[[-5.29 -7.00  2.66  1.73]
 [-4.60 -2.23 -0.15 -2.27]
 [-7.27 -1.85 -4.58  1.10]]
=>
[[-7.00  2.66]
 [-2.23 -0.15]]

[[ 1.02 -1.18 -0.59]
 [ 0.74 -1.15  0.00]
 [ 0.83 -0.96 -0.49]
 [ 5.02 -2.65 -7.37]]
=>
[[-1.18 -0.59]
 [-1.15  0.00]]

[[ 4.00 -1.61  2.21]
 [-2.22  2.31  0.34]
 [-1.48  0.04 -0.41]
 [-7.81  0.26 -5.81]]
=>
[[-1.61  2.21]
 [ 2.31  0.34]]

[[-0.27  0.05 -0.35]
 [-2.05 -1.21  0.29]
 [-7.20  1.42  2.68]
 [ 4.67 -0.70  0.91]
 [ 1.38 -0.42 -1.27]]
=>
[[ 0.05 -0.35]
 [-1.21  0.29]]

[[ 3.72  0.50 -1.47  1.00 -7.65]
 [-0.24  1.01  2.01 -4.06  3.75]
 [-4.62 -1.11  0.63 -6.56  1.22]]
=>
[[ 0.50 -1.47]
 [ 1.01  2.01]]

[[ 4.67 -0.49 -5.83  5.28  4.16]
 [-6.60  0.76  7.10 -5.94 -5.78]]
=>
[[-0.49 -5.83]
 [ 0.76  7.10]]

[[ 3.12 -0.35 -7.49  0.25]
 [ 1.00  0.82  3.14 -3.27]
 [-2.16 -7.32  7.38  0.19]]
=>
[[-0.35 -7.49]
 [ 0.82  3.14]]

[[ 7.91  1.05  3.82  0.16]
 [ 5.35 -0.68  2.39 -7.13]
 [ 8.11 -0.18  5.07 -7.90]
 [-7.30 -2.05  0.47 -6.28]]
=>
[[ 1.05  3.82]
 [-0.68  2.39]]

[[-0.67 -0.95 -0.42  8.20]
 [ 6.53 -1.80  0.76 -2.08]
 [-3.26 -0.91 -1.05  6.84]]
=>
[[-0.95 -0.42]
 [-1.80  0.76]]
